Each row comes from the steps of one path. Every step used is in the known rows, and no mark comes twice. Write the path behind each row, first mark first.
Each row is shifted at random along 4 fixed directions that mean nothing.
Known rows:
madat, bafo, vepu, zagurop, fisabu, tuti, nelir, misim: [-0.26  1.14 -1.84  2.44 -0.64 -2.14  1.81 -2.83  0.12 -2.34 -1.95 -1.87
  1.95 -1.54 -1.10 -0.25  1.78 -2.34 -0.96  1.51  0.82  0.11  1.80 -4.31
 -0.16 -2.67  0.73  0.23 -0.96  0.02  0.80  0.43  2.21  2.38 -0.70 -3.05
  0.04 -1.36 -0.10 -0.69 -1.19]
misim, tuti, nelir, fisabu, zagurop, vuza, vepu: [-0.58 -1.93  0.18 -3.15 -0.52 -0.72  3.06 -0.92  1.72  0.87 -0.80 -0.04
  0.52 -1.21  0.01 -0.53  0.13  3.84 -2.67 -0.02 -2.04  1.16  0.95 -0.49
 -0.82  0.48  0.45  0.92 -1.28  1.25 -1.10 -0.85 -0.24  2.49 -1.45 -0.04
  1.09 -1.22 -2.03 -1.21 -0.29]
nelir, misim, tuti, vepu: [ 0.61 -0.28  1.92  1.57  0.73  0.03 -0.72 -0.05 -0.35  1.16 -1.41 -1.43
  0.68  0.75  2.42  0.71 -1.01  3.65 -2.59  1.44  0.84  0.46 -1.20  1.60
  1.82 -2.28  0.37 -2.09  1.56  2.54  0.19 -0.86  2.59  0.95 -1.04  0.44
 -0.24  0.44  0.62 -0.53 -0.67]
fisabu, zagurop, vuza, nelir, misim: [ 0.73 -1.13  1.16  3.69  0.70  1.10 -0.31  0.06 -0.09  1.08  0.55 -1.10
  0.38  1.05  0.52 -0.26 -2.05 -1.76 -0.21  1.55  1.66  0.60 -1.47 -0.46
 -0.55 -0.07 -0.36 -2.38  0.47 -1.57 -1.60 -1.02  1.60  0.00 -1.15  1.01
 -2.50  3.00  0.08 -0.55 -0.81]
vuza, zagurop, vepu, madat, bafo, tuti, nelir, misim: [ 0.59 -0.25  0.06  1.21 -0.42 -0.11 -0.75 -1.86 -0.85 -0.07 -0.19 -1.80
  2.05  1.63  0.85  1.58 -0.65 -1.81  1.18  1.35  2.51 -0.54 -0.15 -1.45
 -0.18 -0.61  0.17 -1.72  0.67  0.08 -0.93  0.89  3.67  0.71 -0.02  1.01
 -2.55  0.82  1.05 -0.46 -1.11]
zagurop, vuza, vepu, madat: [ 0.58 -0.70  0.20 -5.20  0.38 -2.29 -0.90  0.83  0.17 -0.33  0.76 -2.19
 -0.02  1.30  0.25  0.70 -1.02 -1.32  2.47  1.13  2.87 -2.48 -1.62 -2.65
 -2.64  2.05  0.84 -0.64  0.94 -1.01  0.27 -1.10  4.44  0.06  0.93  0.61
 -2.40  2.15  2.12 -0.35 -1.31]
vepu, zagurop, madat, tuti, nelir, fisabu, bafo: [ 1.29  0.01  1.88  2.95 -0.61  1.62 -0.98 -0.24 -2.01  1.18  0.60 -1.59
 -0.30  2.03  1.17  0.36 -2.17 -1.72 -0.29  0.92  1.48  1.11 -0.97  1.56
 -0.50 -0.93  0.17 -0.95  0.82 -0.67 -0.95  2.33  1.62 -2.22 -1.12  1.63
 -1.09  0.82  2.28 -0.93 -1.23]
madat, tuti, nelir, fisabu, vepu, zagurop, vuza: [ 1.07 -0.99  1.32  1.25  0.23  0.60  0.36 -0.06 -0.13  0.11  0.09 -0.30
 -2.10  0.65  0.18 -1.40 -2.09 -1.39 -1.38  0.57 -0.81  0.77  0.32 -0.25
 -2.20  0.62  1.24  0.54 -1.01  0.74 -1.13  1.58  1.41  2.39 -1.36  1.49
  1.24  0.88 -0.02 -0.58 -0.93]
nelir, fisabu, zagurop, vuza, vepu: [-0.15  0.05  1.12  2.38  0.67 -0.50 -0.54  1.61  0.67 -0.10  0.49 -2.75
 -0.54  0.26  0.21 -0.56 -1.41 -3.43 -0.56  1.53  1.92  0.11  0.25 -2.80
 -2.14  1.19  0.61 -0.69 -0.51 -0.72 -0.13 -1.00  4.66  3.45 -0.38 -1.88
 -0.10  2.93  2.01 -0.52 -1.50]
vepu, madat, fisabu, nelir: [ 1.10  0.34 -1.02  0.97  0.53 -1.57  0.39 -2.36 -0.78 -1.17  0.18 -2.24
  1.19 -0.39 -0.91  0.05  1.46 -2.34  1.74  3.07  2.29 -2.11  0.63 -2.67
  0.02 -0.63  0.84 -1.29  0.63 -0.62 -1.33  0.28  3.55 -0.43  0.25 -0.32
 -1.04  2.04  0.08 -1.47 -1.11]
misim, tuti, nelir, fisabu, zagurop: [ 0.38 -0.70  1.61 -0.10  1.69 -1.74 -1.24 -1.22 -0.02  0.34 -0.06 -1.56
 -0.19  0.41  1.67 -1.29 -1.05  1.47 -1.79  1.42  1.26  0.32 -0.76 -0.41
 -1.62  0.81  2.26 -0.64 -0.38  1.55  0.53 -1.62  2.68  2.68 -0.67 -0.33
  0.81  0.67  2.63 -0.63 -1.70]
zagurop, vepu, madat, fisabu: [ 1.35  1.21 -0.35 -1.93  0.53 -0.89 -0.71 -1.57 -0.87 -0.46  0.57 -2.05
  0.46  1.20  0.72  0.82 -0.99 -2.54  2.97  2.73  2.15 -0.60 -1.99 -1.16
  0.44 -0.86 -0.09 -1.79  1.02  0.25 -1.28 -0.77  3.87 -0.53  1.21  0.40
 -0.84  1.86  2.45 -0.27 -0.89]
zagurop, vepu, madat, bafo, tuti: [ 1.69  0.67  0.25 -0.29  2.11 -2.03 -2.06 -1.24 -1.31 -0.41  1.20 -1.10
  0.08  1.44  0.26  1.25 -3.19 -4.25  5.43  2.58  2.38 -0.48 -2.49 -1.80
 -0.45  0.88  1.28 -2.30  0.78  0.34 -1.28 -1.63  3.69 -0.54  1.29  1.71
 -0.44  2.58  4.34  0.23 -0.92]
nelir, misim, tuti, madat, bafo, vepu: [-0.41 -0.81  0.42 -1.46 -0.15 -1.61  2.26 -0.39  1.45  0.22 -0.95 -0.14
  0.03 -1.36 -0.27 -0.10  0.40  1.95 -0.73  0.60 -0.86  0.36  1.88 -2.69
  0.31 -0.17  0.85  0.12 -0.48  1.88 -0.11 -1.00  0.37  1.54 -1.11 -1.32
  1.84 -0.53 -1.64 -0.57  0.24]
bafo, vepu, zagurop, vuza, nelir, fisabu, tuti: [ 0.20  0.15 -1.18  0.63  1.78 -1.82  0.60 -1.70  0.88  0.18  1.68 -0.70
  1.47 -1.20 -1.27  1.81 -0.56 -4.20  3.72  0.62  1.35 -1.49  0.38 -4.61
 -1.01  1.02  0.07 -1.17 -0.03 -0.22 -1.20  1.47  1.55  3.26 -0.84  0.68
  0.15  0.82 -0.89 -0.82 -0.70]
vepu, zagurop, fisabu, tuti: [ 0.62  0.70  0.55  2.15 -0.92  1.24  2.63 -2.00  0.11  1.07  0.28 -0.93
  1.66 -0.54 -0.93  0.75  0.68 -0.83 -1.18  1.28 -0.06  2.04  0.47 -0.18
  1.17 -2.44 -0.80 -0.11  0.01 -1.15 -2.74  2.61 -0.54 -1.30 -0.89  0.79
 -1.44 -0.54 -1.93 -1.62 -0.20]
vepu, madat, bafo, tuti, nelir, fisabu, zagurop: [ 0.72 -1.86  1.14  2.08  0.69 -0.76 -0.36 -0.88 -1.06 -0.29  0.04 -0.77
 -0.46 -0.16 -0.92 -0.35 -2.24 -3.20  1.96  1.47  1.09 -0.80  1.41 -1.78
 -2.43  1.66  2.79  0.04 -0.14 -0.83 -0.34  0.54  2.37  0.77 -0.35  1.09
  0.22  1.51  3.24 -0.73 -1.12]
vepu, madat, zagurop, vuza, tuti, nelir, fisabu: [ 1.10 -2.16  1.00 -2.72 -1.58  0.27  1.56 -0.30 -0.43  1.12  0.90  0.04
 -1.74  0.66  0.09  0.06 -1.73 -1.19  1.14  0.81 -0.52 -1.10  0.94 -0.13
 -1.53  1.18  0.69 -0.11  0.78 -1.13 -2.20  2.32  0.59 -0.88 -0.23  2.87
  0.48  1.02 -0.15 -1.31  0.02]
misim, tuti, vepu, zagurop, vuza: [ 0.51  0.97  0.53 -1.55  1.61 -2.99 -1.23 -2.21 -0.20 -0.80  0.65 -2.55
  0.60  0.40  0.70  0.69  0.56  2.32 -0.44  1.06  2.31  0.08 -1.20 -2.25
 -2.13 -0.38  1.93 -0.40  0.60  1.13  0.75 -1.65  2.48  0.56  0.41  0.47
  0.54  0.98  1.73 -0.48 -1.86]
zagurop, vepu, madat, fisabu, bafo, tuti: [ 0.49 -1.62  0.93 -2.23 -0.10 -0.10  0.94  0.44 -0.02  0.14  0.26 -0.91
 -1.42  0.23 -0.18 -0.72 -2.37 -1.74 -0.20  0.72 -0.10 -0.43  0.40 -0.52
 -1.93 -0.29  1.06  1.46 -0.29 -0.42 -0.46  1.46  2.52 -0.97 -0.05  0.59
 -0.67  0.66  1.96 -0.79 -0.41]
zagurop, madat, nelir, fisabu: [ 0.88  0.80  0.00 -4.54  0.54 -0.39  0.09  0.09  0.04  0.83  1.30 -1.34
 -1.09  2.06  1.59 -0.43 -2.46 -2.18  1.56  1.22  1.19 -0.15  0.60 -2.15
 -0.53  1.55  0.42 -0.48 -0.80 -0.68 -1.08 -1.35  1.90  2.48 -0.39 -0.36
  0.11  1.72  2.06 -0.85 -0.40]
madat, bafo, vepu, zagurop, vuza, tuti, nelir, fisabu: [-0.14 -1.47 -0.44  0.16 -1.21  0.03  2.93 -0.51  0.62 -0.60 -0.67  0.99
  0.15 -1.34 -1.07 -0.36 -1.20 -1.70  0.63  0.16 -1.79  0.20  2.36 -2.67
 -1.70  0.78  0.81  0.87 -1.23 -0.13 -1.03  2.66 -0.60  2.18 -2.04  0.49
  1.39 -1.32 -1.45 -0.54 -0.15]
vuza, tuti, nelir, fisabu, bafo, vepu: [ 0.27 -1.06  0.08  0.50 -0.21 -0.02  1.52 -1.40  0.86  0.04  0.39 -0.68
  0.88 -0.54 -0.48  0.79  0.17 -2.51  0.06  1.23  0.23 -1.52  3.07 -2.95
 -0.83  0.80  1.34 -0.35 -1.11  1.18 -0.82  0.06  0.21  4.19 -1.85  0.03
 -1.23 -0.52 -0.94 -1.40 -0.73]
madat, fisabu, zagurop, vuza: [ 0.74 -1.30  1.01 -0.43  0.34  1.32  1.92  0.87  0.95 -0.08  0.49  0.38
 -2.14  0.25 -0.07 -3.41 -1.71 -1.99 -1.23  1.45 -1.05  0.78  0.59 -2.01
 -2.69  1.55  0.65  0.39 -1.41 -1.80 -1.19  1.27  0.55 -0.11 -1.17  0.29
  0.27  1.67 -1.10 -0.66 -0.40]
nelir, fisabu, bafo, tuti, vepu, zagurop, vuza: [ 1.01  1.97 -1.34  6.72  2.26 -1.50  0.88 -1.21  0.62  0.51  1.12 -1.50
  2.59 -0.55 -1.82  4.09  0.22 -3.71  2.73  2.08 -0.50  0.51 -0.79 -3.48
  2.68 -0.36 -0.86 -3.29 -0.25  0.99 -2.29 -2.76  1.70  2.62 -1.25 -0.10
  0.48  1.72 -1.05 -1.66 -0.44]
tuti, vepu, zagurop, vuza, nelir, fisabu: [ 0.24 -0.80  1.44  1.18 -1.44  4.17  1.64 -0.82 -0.56  1.75 -0.24 -1.33
  1.53  0.79  1.18  1.92 -0.58  4.21 -3.81  0.36 -1.14  1.79 -0.01  2.69
  0.33 -1.92 -0.89 -0.18  1.26  0.01 -0.97  2.01  0.24  0.49 -1.76  2.20
 -1.26 -0.33 -0.85 -1.45 -0.82]
fisabu, nelir, tuti, vepu, zagurop, madat, bafo: [ 0.33 -3.02  1.73  6.17  1.19  2.74  2.29 -0.43 -0.41  1.53  0.33  0.60
 -0.08  0.05 -0.09 -0.24 -2.68  1.88 -2.48  0.88 -2.97  3.09  1.32  1.45
 -0.01  0.18  0.62 -0.43 -0.54 -0.33 -2.59  1.08  1.29 -1.30 -2.60  2.76
 -0.39  1.28 -1.63 -1.61  0.18]
madat, vepu, zagurop, fisabu, bafo, tuti, nelir, misim: [ 0.66 -0.42  0.68  2.37 -0.47  0.96  0.55 -0.15 -0.25  0.00 -1.19 -0.82
 -0.93  0.50 -0.07 -0.22 -0.86 -2.13 -1.47  0.96  0.38  0.39  0.11 -0.71
 -0.54 -2.50  0.79  0.01  0.02 -0.69 -1.75  1.62  1.29 -1.08 -0.92  0.23
 -1.43 -0.54  1.80 -0.73 -0.34]
zagurop, vuza, tuti, madat, bafo, vepu: [ 1.29 -0.41  1.20 -2.72  1.37 -0.29 -1.45 -0.15 -0.48  0.14  0.96 -0.54
 -0.42  1.97  1.47  0.47 -2.13 -2.89  3.49  1.59  2.67 -0.78 -2.54 -1.25
 -1.63  1.80  0.90 -2.67  0.87 -0.19  0.26 -1.83  1.60 -0.16 -0.02  1.82
 -2.38  1.84  2.19 -0.16 -0.81]
tuti, madat, bafo, vepu: [ 0.46 -0.10  1.22 -1.49  0.87 -0.20  0.62 -0.57 -0.10  0.03  0.79  0.14
 -0.02  0.22 -0.04 -1.67 -0.60 -0.76  1.72  1.99 -0.25  0.50  0.63 -1.97
 -1.27  2.30  2.03 -0.76 -0.86 -0.15  0.65 -1.07  1.16  0.91 -0.53 -1.04
  0.23  0.06  1.89 -0.51 -0.67]
bafo, tuti, madat, nelir, fisabu, zagurop, vuza, vepu: [-0.36 -1.91  0.01 -1.97  0.59  0.13  2.45 -0.61  1.37  0.44  0.04 -0.03
  0.82 -1.07 -0.96 -0.35 -0.08 -1.42 -0.76  0.32 -0.37  1.07  1.15 -2.26
 -0.89  0.40  0.62  0.79 -1.92 -0.06 -0.17  0.64 -0.92  3.06 -0.85 -0.16
 -0.60 -0.22 -0.48 -1.76  0.00]
fisabu, zagurop, vepu, madat: [ 0.53 -0.68  0.88  3.89 -0.81  1.66  1.62 -0.72 -0.58  1.37  0.01 -0.86
  1.82 -0.34 -0.40 -0.16 -1.06 -1.02 -0.46  1.89 -0.20  2.07 -0.94  1.89
  1.42 -2.59 -1.09 -1.70  0.37 -1.07 -2.86  0.68  1.51 -0.72 -0.79  0.83
 -1.67  1.12 -0.49 -0.87 -0.17]
zagurop, vepu, madat, fisabu, tuti, nelir: [ 0.69 -0.45 -0.36 -2.57 -0.63  0.46  2.05 -1.94  0.08  0.21 -0.11 -1.06
  0.22  0.09 -0.17  0.15 -0.69 -0.56  0.04  1.76 -0.54  0.81  0.04 -0.40
  0.16 -1.16 -0.20  0.21 -0.08  0.26 -1.46 -0.14  1.81 -0.19  0.29  0.41
 -0.71  0.25  0.26 -0.83 -0.25]
vuza, vepu, zagurop, fisabu, nelir, misim, tuti, madat: [ 0.10  0.27 -0.01  0.72  0.99 -0.16  0.45 -0.72  0.48  0.18  1.64 -1.15
  0.70  0.36 -0.84  0.79 -0.32 -1.43  2.74  1.73  2.12 -0.63  0.47 -4.08
 -1.46  1.97  0.88 -0.90  0.00 -0.86 -1.51  0.32  2.34 -1.53  0.68  0.27
 -0.68  0.93  0.13 -0.66 -0.76]
misim, tuti, madat, vepu: [-0.05  0.11  0.22 -5.05 -0.07 -3.03  1.79 -1.40  1.17 -0.55 -0.47 -0.74
 -0.25 -1.00 -0.34 -1.35  1.92  2.65 -0.50  1.02  0.11  0.67  0.86 -1.93
 -0.79 -0.54  1.48  0.33 -0.92  1.27 -0.74 -2.10 -0.05  0.52 -0.16 -1.46
  0.35 -0.64 -0.31 -0.85 -0.29]
nelir, tuti, vepu, madat, zagurop, fisabu, bafo: [ 0.62 -1.55  2.00  3.76  0.74  1.27  0.53 -1.03 -0.99  0.98 -0.07 -1.57
 -1.16  1.27  1.21  0.57 -1.56  1.33 -2.00  0.62 -1.22  1.47  0.68  1.22
 -0.02 -1.27  1.00 -0.97  0.84 -0.73 -0.68  0.22  3.79 -0.50 -0.94  1.90
 -0.73  0.73  1.32 -1.40 -0.53]
misim, tuti, nelir, fisabu, vepu, madat, zagurop, vuza: [ 1.28  0.18  0.54  1.23  2.21 -1.88 -1.44 -2.07 -0.51  0.86  0.50 -1.00
 -0.16  1.12  1.51  0.41 -1.36  0.48  1.07  1.83  1.10 -0.35 -2.85  0.10
 -0.21  0.45  1.24 -2.66  0.84  1.66 -0.43 -2.44  2.74  0.88 -0.19  1.34
  1.15  0.99  2.01 -0.69 -1.09]
madat, tuti, vepu, zagurop, fisabu: [ 1.03  0.94  0.73 -0.23 -0.35  0.43  0.87 -1.32 -0.74 -0.94 -0.39 -1.31
 -0.53  0.35  0.27 -0.81  0.04  0.39 -1.78  0.87  0.05  1.26  0.92 -0.25
 -0.74 -2.26  0.66  0.34 -0.46  0.05 -1.47  2.10  0.97  1.09 -0.34  0.98
  0.16  0.20 -0.85 -0.92 -1.09]

Which path is each row?
[ 1.24  0.96  0.89  1.34  1.78 -1.16 -1.34 -1.68 -0.70  1.02  0.57 -0.91
 -0.25  1.55  2.10 -0.19 -0.67  1.04  1.16  2.06  2.00  0.49 -3.48  1.21
  0.92 -0.84  0.17 -3.87  1.19  1.18 -0.47 -2.46  1.42 -1.24 -0.06  0.62
 -0.45  1.14  1.31 -0.89 -0.71]
misim, tuti, madat, zagurop, vuza, nelir, fisabu, vepu
[ 0.75  0.59  0.74  3.98  2.48  1.08  0.94  0.07  0.63  1.18  1.84  0.28
 -0.36  0.18 -0.91  0.78 -3.35 -4.44  3.50  1.77 -1.28  2.01  1.25 -3.16
 -0.25  3.05  0.61 -2.08 -1.49 -0.38 -2.67 -2.85  0.76  3.04 -1.06  0.63
  2.08  2.72  0.61 -0.73 -0.13]
nelir, fisabu, zagurop, madat, bafo, tuti, vepu
[ 0.72  0.32 -0.41 -0.17  1.80 -1.18 -1.45 -1.73 -0.50 -0.04  1.94 -1.09
  1.21  0.40  0.39  1.05 -0.79 -4.42  4.15  1.19  3.37 -1.88 -1.46 -3.53
 -1.65  0.85  0.88 -1.91  0.82 -0.49  0.12  2.16  2.35  1.93 -0.09  1.33
 -0.36  0.79  1.64 -0.39 -1.12]
bafo, vepu, zagurop, vuza, tuti, madat, nelir
[-0.55 -2.56  0.46  1.89 -0.90  0.30  3.11  0.48  0.88  0.69 -1.48 -0.55
  0.54 -1.15  0.14 -1.21  0.48  3.57 -5.31  0.92 -1.25  1.06  0.71  0.77
  0.76 -2.40 -0.53  0.19 -0.28  0.69 -1.09  1.06  1.39 -1.26 -1.62 -0.76
 -0.82  0.17 -3.42 -1.89  0.24]
fisabu, nelir, misim, tuti, madat, zagurop, vuza, vepu
[ 0.98 -1.17  1.98  2.95 -0.22  4.13  0.36 -0.84 -1.04  0.97  0.48 -0.45
 -0.16  1.45  1.34  0.72 -1.97 -0.56 -0.76  1.43  1.24  0.42  1.49  0.68
 -0.75 -0.71  0.68 -1.33  0.87  0.29 -1.21  1.89 -0.28 -1.25 -1.43  3.03
 -2.24  0.73 -0.36 -1.07 -0.53]
vuza, tuti, vepu, zagurop, madat, fisabu, nelir, misim
[ 0.76  0.71  0.50  7.47  0.42  0.69 -0.54 -1.27 -0.39  0.43  1.31 -2.24
  0.55  0.76 -0.91  0.43  0.12 -3.11 -0.40  1.64  2.62 -0.46 -1.10 -1.29
 -1.78 -1.67  0.78 -0.97  0.68 -0.29  0.34  0.66  2.63 -0.39 -1.19  0.40
 -1.80  1.18  0.73 -0.73 -1.07]
fisabu, vepu, zagurop, vuza, tuti, madat, nelir
[ 0.79  0.11  0.50  2.03  1.21 -0.33  0.39 -2.12 -0.19  1.20 -0.03 -0.07
  0.63  0.45  0.80  0.52 -1.34  1.51  0.45  1.29 -0.53  1.25 -1.19  0.49
  0.48  0.19  0.79 -1.72 -0.07  1.84 -1.11 -1.92  0.52  0.64 -1.40  1.07
  1.31 -0.42  0.58 -0.75 -0.60]
misim, tuti, nelir, fisabu, vepu, zagurop, madat, bafo
[ 0.42 -1.14  0.28  2.57  0.81  0.38  0.51 -1.07 -0.14  0.12  0.82 -1.71
 -1.80  1.42  1.05 -0.86 -1.77 -0.01 -2.59  0.45  0.06  1.09  1.38 -2.16
 -1.96 -0.36  1.69  0.85 -0.72 -1.50 -0.61  1.95  2.81  1.86 -1.07  1.06
  0.50  0.89  1.10 -0.94 -0.66]
madat, nelir, tuti, vepu, zagurop, fisabu, bafo
[ 0.27  0.65 -0.10 -1.74 -1.06  0.87  1.45 -1.52  0.39  0.03  0.50 -1.38
  0.04  0.44 -0.65  0.77  1.52 -0.74  1.19  1.71  0.87  1.08  0.51 -2.43
 -0.39  0.08 -0.03 -0.86  0.01 -0.47 -1.62 -1.49  0.04 -0.33 -0.08 -0.84
 -0.97  0.74  0.54 -0.84 -0.33]
tuti, madat, vepu, zagurop, vuza, nelir, fisabu
[ 0.65  0.47  0.54  2.59 -0.38  2.11  2.25 -2.09  0.14  1.43  1.00 -0.71
  0.48  0.20 -0.61  0.69 -0.21 -1.32 -0.44  1.35  0.20  2.39  0.62 -1.34
  0.55 -1.18 -0.33 -0.19 -0.01 -1.44 -2.43  2.06 -0.64 -1.53 -0.50  1.04
 -0.30  0.08 -1.27 -1.28  0.10]
vepu, zagurop, fisabu, tuti, madat, nelir, misim
[ 0.45 -2.42  0.24 -3.36  0.64  0.30  1.54  0.28  1.35  0.98  1.11  0.07
 -2.34  0.97 -0.20  0.93 -2.64  1.05  0.73 -0.39 -0.68 -1.27  0.93 -2.88
 -2.79  2.83  0.75  0.50  0.10 -1.03 -1.21 -1.60  0.04 -0.83 -1.06  2.28
 -0.40  1.97 -1.32 -0.77  0.01]
zagurop, vuza, nelir, misim, tuti, vepu, madat, fisabu, bafo
[ 0.40 -1.56  0.80  3.40 -0.12  1.87  1.64 -0.56  0.16  1.39 -0.20  0.22
  0.46  0.37  0.12 -0.39 -1.63  0.43 -0.37  1.10 -0.19  2.23 -1.13  0.55
  0.31 -0.53 -0.87 -2.29  0.11 -1.38 -2.20 -1.47 -0.77 -1.46 -1.54  1.23
 -1.61  1.62 -1.66 -0.69  0.03]
fisabu, zagurop, vuza, nelir, misim, tuti, madat, bafo
[-0.35 -0.57 -1.28 -1.65 -0.44 -1.27  4.20 -2.60  1.60  1.20 -0.34  0.37
  2.14 -2.01 -1.12  1.47  1.36  3.02 -0.79 -0.09 -3.11  1.06  1.57 -1.24
  1.55 -0.66 -0.44  0.22 -1.27  1.70 -2.11 -0.92 -1.70  2.17 -2.11 -0.11
  1.87 -2.44 -3.63 -1.83  0.30]
misim, tuti, nelir, fisabu, bafo, vepu, zagurop, madat
[ 0.69 -3.66  1.58 -1.65 -2.32  1.23  3.08  1.66  0.02  2.29  0.71  1.06
 -2.71  0.19 -0.36 -0.75 -2.93  0.66 -0.73 -0.42 -2.60 -0.87  1.91  1.68
 -1.49  0.87  0.17  1.02  0.52 -2.20 -3.00  4.01 -0.41 -2.37 -1.55  3.11
  0.08  0.55 -1.71 -1.77  0.75]
vepu, madat, zagurop, vuza, nelir, fisabu, bafo
[ 1.31 -0.37  1.27  2.41  0.70  2.05 -0.23 -1.64 -1.04  0.44  0.96 -0.91
 -0.30  1.35  0.92  1.15 -1.54 -1.90  1.21  2.13  1.90 -0.95  1.31 -0.76
 -0.46 -0.41  1.31 -2.20  1.10 -0.13 -1.70  0.17  1.21 -0.44 -0.11  2.72
 -1.81  1.51  0.29 -1.17 -0.56]
vuza, tuti, vepu, madat, zagurop, fisabu, nelir, misim
[ 1.00 -0.22  0.26 -2.07  0.67  0.99  1.46 -0.28  0.18  0.83  0.06 -0.22
 -0.59  1.43  0.58 -0.39 -1.63 -1.64  0.04  1.12 -0.94  0.05  0.68 -1.35
  0.28  0.57  0.18 -0.50 -1.03 -0.28 -0.13 -2.02  0.46 -0.79 -1.30 -0.45
 -1.19  0.14  0.58 -1.46 -0.16]
zagurop, madat, fisabu, bafo, tuti, nelir, misim
[ 0.53 -2.19  1.49  2.31  0.47  2.36  0.30  0.59  0.04  1.57  1.44  0.35
 -1.95  0.99  0.36 -0.33 -4.73 -2.09  2.00  0.93  0.34 -0.31  2.04 -0.79
 -1.87  2.95  0.84 -0.88 -0.27 -1.36 -3.10  0.77  0.40  1.18 -1.57  2.06
 -0.68  2.70  0.86 -0.54 -0.37]
vuza, nelir, fisabu, zagurop, vepu, madat, bafo
[ 0.28 -0.02 -0.53  3.92  0.47 -0.21  1.98 -1.88 -0.10 -1.42 -1.68 -0.46
  1.60 -1.03 -1.08  0.36 -0.01 -0.84 -1.49  1.45 -0.73  1.50  1.33 -2.26
  0.39 -2.10  0.93  0.00 -1.16  0.38 -0.52  0.13  0.25  0.85 -1.18 -0.43
 -0.06 -0.37 -0.47 -1.24 -0.57]
madat, bafo, tuti, vepu, zagurop, fisabu, nelir, misim
[ 0.07 -0.37  0.61  2.63  0.44  1.10  0.93 -1.27  0.67  0.40  0.56 -0.86
  0.29  0.87 -0.67  0.09 -0.72 -2.76  0.03  0.43  0.84 -1.16  2.69 -3.37
 -2.32  1.16  1.57  0.39 -0.93 -1.49 -0.81  0.66  2.80  1.51 -0.95  0.22
 -1.66  0.11 -0.38 -1.04 -0.68]
vuza, zagurop, fisabu, vepu, madat, bafo, tuti, nelir, misim
[ 0.87 -1.92  2.26  1.40  2.84 -0.45 -1.01 -0.13 -0.07  2.20  1.45  0.90
 -1.12  0.63  1.34 -0.53 -3.82  1.01  0.77  0.59 -0.79  0.01 -1.11  0.44
 -1.72  2.98  2.44 -1.08 -0.08  1.28 -0.73  0.33  1.29  1.08 -1.64  2.59
  1.92  0.10  1.99 -0.58 -0.77]
misim, tuti, nelir, fisabu, bafo, vepu, zagurop
[ 1.58 -0.30  0.54  1.92  2.50 -0.59  0.30 -2.22 -0.14  0.85  1.82 -0.66
 -0.82  0.86 -0.60  0.27 -2.09 -1.26  1.34  2.03  0.29  0.71  0.49 -1.82
 -1.20  0.97  1.47 -1.80  0.17 -0.68 -1.37 -2.19  1.31 -0.01  0.19  2.27
 -1.63  2.47  0.18 -1.09 -0.69]
fisabu, tuti, vepu, madat, zagurop, vuza, nelir
[ 0.78 -1.13  1.45 -0.33  2.33 -0.14 -0.56 -0.72 -0.27  1.43  1.24 -0.31
 -1.36  0.86  1.25 -0.05 -3.15  2.18  0.90  0.62  0.25  0.69 -0.96  0.16
 -2.00  1.50  1.93 -1.06  0.62  0.05 -1.11 -1.14  1.66  0.55 -0.23  2.97
  1.72  1.62  1.44 -0.48 -0.59]
misim, tuti, vepu, madat, nelir, fisabu, zagurop, vuza
[ 1.13  0.37 -0.22  1.05 -0.02 -0.21 -0.06 -1.17 -0.72 -0.77 -1.30 -1.48
  0.47  0.79  1.06 -0.64 -0.22 -1.21 -0.72  1.83  0.86  0.83 -1.32  0.17
  0.73 -1.63 -0.41 -2.10 -0.42  0.91 -1.34 -0.17  2.41  2.87 -0.48  0.07
 -0.75  0.85 -0.20 -0.72 -1.31]
madat, tuti, nelir, fisabu, zagurop, vuza, vepu
[ 0.12 -2.01  1.20  0.92  0.78  0.64  0.11 -1.52 -0.31  0.56 -1.21 -1.34
  1.82 -0.50  0.53  0.47 -0.92 -1.36 -2.53  0.92  0.49  0.55 -0.20  0.84
 -0.02 -1.46  0.99  0.17 -0.62  1.36  0.71  0.78  1.67  3.72 -1.03  0.20
 -1.35 -0.35  2.64 -1.69 -1.22]
bafo, tuti, nelir, fisabu, zagurop, vepu, madat
